Below is a small trained network, with its code and all its weights. Each question gives an input and a class and asks what happens when units are switched off, that is, made to give their printed mean instead of their output.

import numpy as np


def w(rows, s, z=0):
    codes = np.array(rows[::2]) - 128.0
    scale = np.full(codes.shape[1], s)
    scale[-1] = z or s
    return codes * scale


def f(y):
    return y / 2 * (1 + np.tanh(0.7978845608 * (y + 0.044715 * y**3)))


def log_softmax(a):
    a = a - a.max(-1, keepdims=True)
    return a - np.log(np.exp(a).sum(-1, keepdims=True))


def net(x, mask):
    res = np.array(x, float).reshape(1, 6) / 4 @ E
    y = f(res @ A[0][:, :-1].T + A[0][:, -1])
    res = res + np.where(mask, y, B[0][:, -1]) @ B[0][:, :-1]
    return log_softmax(res[-1] @ U[:, :-1].T + U[:, -1])


A, B = {}, {}
E = w([
[202,49,100,139,111,50],'x0',
[161,60,142,119,104,221],'x1',
[40,59,119,99,142,111],'x2',
[129,128,128,128,128,128],'x3',
[114,145,1,155,119,158],'x4',
[128,127,128,128,127,129],'x5',
],0.0083)
A[0] = w([
[175,59,134,115,125,236,14],'neuron 1',
[110,173,122,125,140,59,64],'neuron 2',
[126,104,231,126,130,95,39],'neuron 3',
[136,104,134,124,114,166,28],'neuron 4',
[67,81,121,113,138,110,52],'neuron 5',
[103,151,138,127,139,158,60],'neuron 6',
[145,87,135,127,118,184,38],'neuron 7',
[206,168,126,137,138,147,24],'neuron 8',
[179,161,129,132,132,139,34],'neuron 9',
[113,164,117,114,138,79,82],'neuron 10',
[49,65,130,127,126,118,36],'neuron 11',
[48,219,167,123,136,205,55],'neuron 12',
[139,122,44,116,138,145,46],'neuron 13',
[94,166,141,127,120,162,4],'neuron 14',
[52,61,129,121,132,115,46],'neuron 15',
[122,133,88,138,115,142,53],'neuron 16',
[198,63,113,140,131,46,39],'neuron 17',
[185,91,100,122,132,93,52],'neuron 18',
[129,118,190,131,133,110,62],'neuron 19',
[151,107,118,133,119,102,60],'neuron 20',
[169,83,96,126,126,94,63],'neuron 21',
[191,175,132,131,118,141,42],'neuron 22',
[119,158,121,121,147,84,64],'neuron 23',
[119,139,4,143,133,161,34],'neuron 24',
[124,133,68,133,117,141,28],'neuron 25',
[163,103,110,127,139,101,56],'neuron 26',
[107,167,122,126,129,71,66],'neuron 27',
[134,123,184,116,135,114,69],'neuron 28',
[133,123,184,119,132,112,63],'neuron 29',
[141,123,219,114,121,118,54],'neuron 30',
[99,172,126,134,124,70,43],'neuron 31',
[96,158,141,129,133,163,38],'neuron 32',
[103,183,122,134,122,50,54],'neuron 33',
[198,176,140,139,125,151,51],'neuron 34',
[155,80,137,126,129,200,18],'neuron 35',
[144,119,112,119,122,94,60],'neuron 36',
[207,182,130,137,123,136,21],'neuron 37',
[114,119,124,130,125,126,71],'neuron 38',
[129,141,65,132,122,141,48],'neuron 39',
[133,122,122,122,143,131,99],'neuron 40',
[148,97,132,120,130,166,30],'neuron 41',
[156,106,116,132,122,100,88],'neuron 42',
],0.016,0.0039)
B[0] = w([
[104,136,141,252,140,154,206],'neuron 1',
[119,139,120,210,127,136,182],'neuron 2',
[226,135,121,105,132,128,194],'neuron 3',
[133,129,127,162,118,139,138],'neuron 4',
[96,138,141,106,115,56,176],'neuron 5',
[106,138,117,109,135,155,150],'neuron 6',
[124,135,138,188,133,142,159],'neuron 7',
[93,131,120,119,126,51,165],'neuron 8',
[111,131,128,121,114,83,146],'neuron 9',
[114,110,132,186,158,132,164],'neuron 10',
[82,121,128,109,120,34,188],'neuron 11',
[72,116,129,47,126,226,246],'neuron 12',
[206,130,132,104,118,124,178],'neuron 13',
[101,126,125,96,130,161,156],'neuron 14',
[82,130,120,108,115,26,192],'neuron 15',
[158,115,125,121,149,128,144],'neuron 16',
[75,138,123,68,122,213,228],'neuron 17',
[94,140,133,91,130,185,181],'neuron 18',
[180,144,119,116,144,129,159],'neuron 19',
[107,134,119,113,136,154,146],'neuron 20',
[89,119,135,90,137,179,181],'neuron 21',
[97,119,131,113,130,58,162],'neuron 22',
[126,138,129,173,130,135,154],'neuron 23',
[238,131,129,98,145,122,222],'neuron 24',
[181,131,125,114,127,125,157],'neuron 25',
[113,132,134,100,114,166,154],'neuron 26',
[125,137,148,185,130,136,169],'neuron 27',
[175,111,114,119,150,131,156],'neuron 28',
[175,108,111,118,143,132,155],'neuron 29',
[220,133,123,103,118,132,181],'neuron 30',
[127,127,130,191,116,134,170],'neuron 31',
[104,124,115,99,127,164,157],'neuron 32',
[124,119,132,218,115,140,190],'neuron 33',
[95,114,122,103,117,51,169],'neuron 34',
[118,133,123,209,126,143,170],'neuron 35',
[121,127,130,124,112,163,143],'neuron 36',
[95,129,141,108,116,40,172],'neuron 37',
[131,130,133,122,116,119,124],'neuron 38',
[187,111,129,113,119,123,163],'neuron 39',
[131,127,134,126,122,125,124],'neuron 40',
[122,126,110,169,115,129,141],'neuron 41',
[103,124,125,107,141,162,155],'neuron 42',
],0.04,0.011)
U = w([
[57,146,164,66,144,217,186],'0',
[235,142,159,108,164,120,224],'1',
[98,158,185,253,134,148,83],'2',
[58,143,179,94,109,16,3],'3',
],0.0052,0.0013)

Each question gives the input, the list of numbers given to net, and the class t.
The units are the neurons (one row each of A and B). Each row of codes is followed by its name. A weight is (code - 128) times the scale printed after its matrix; where a second scale follows, it is the last column's (A, B and U).
mask holds one flag per neuron, in row order. A switched-off neuron (its flag False) gives its mean, the last column of its row in B, instead of its output. The means were averaged over made-up inputs and are rounded, as every weight is.
A unit's drop is (log p(t) with every unit on - log p(t) with that unit switched off) / (log p(t) with every unit on - log p(t) with every unit switched off).
The circuit of an input: a set's keep is (log p(t) with only the set's units on - log p(t) with every unit switched off) / (log p(t) with every unit on - log p(t) with every unit switched off). Starting from the 12 units with the biggest drops (on a tie, the unit counted first), units are removed one at a time, each time the one whose removal leaves the highest keep (on an exact tie, the one counted first), for as long as the keep stays at least 0.8.
circuit, biggest first: the units of the circuit, biggest drop first
top k neurons: the k neurons with the biggest drops, biggest first
drop when u is switched off: that unit's drop, to one decimal
input [-2,2,-6,8,7,0], class 1: circuit, biggest first : [neuron 24]
input [-5,-4,-6,-7,-2,-7], class 3: top 4 neurons : [neuron 17; neuron 37; neuron 34; neuron 22]
input [6,-6,7,8,5,-8], class 3: top 2 neurons : [neuron 15; neuron 12]
input [4,-3,-6,-5,-6,4], class 1: top 4 neurons : [neuron 3; neuron 30; neuron 15; neuron 11]
input [-1,-7,-7,-4,2,4], class 2: top 2 neurons : [neuron 33; neuron 2]
input [-1,-6,-8,7,-5,-1], class 3: top 2 neurons : [neuron 37; neuron 34]
input [-6,1,7,3,-5,1], class 3: top 4 neurons : [neuron 15; neuron 11; neuron 17; neuron 5]
input [2,4,7,3,6,-5], class 3: top 3 neurons : [neuron 15; neuron 11; neuron 5]
input [8,-1,-8,-4,-8,-5], class 0: top 3 neurons : [neuron 17; neuron 18; neuron 24]
input [5,1,6,1,-7,8], class 1: top 2 neurons : [neuron 3; neuron 30]
input [-7,8,4,4,-4,-2], class 2: top 2 neurons : [neuron 1; neuron 35]
input [1,-8,0,5,7,7], class 2: top 4 neurons : [neuron 33; neuron 2; neuron 31; neuron 27]
input [-3,6,1,3,-5,7], class 2: drop when neuron 24 is switched off : 0.3
input [2,1,-2,4,4,-5], class 1: drop when neuron 29 is switched off : 0.0
input [-4,6,-3,1,3,-8], class 2: circuit, biggest first : [neuron 1]
input [-3,-2,7,-5,6,-3], class 3: drop when neuron 3 is switched off : 0.2
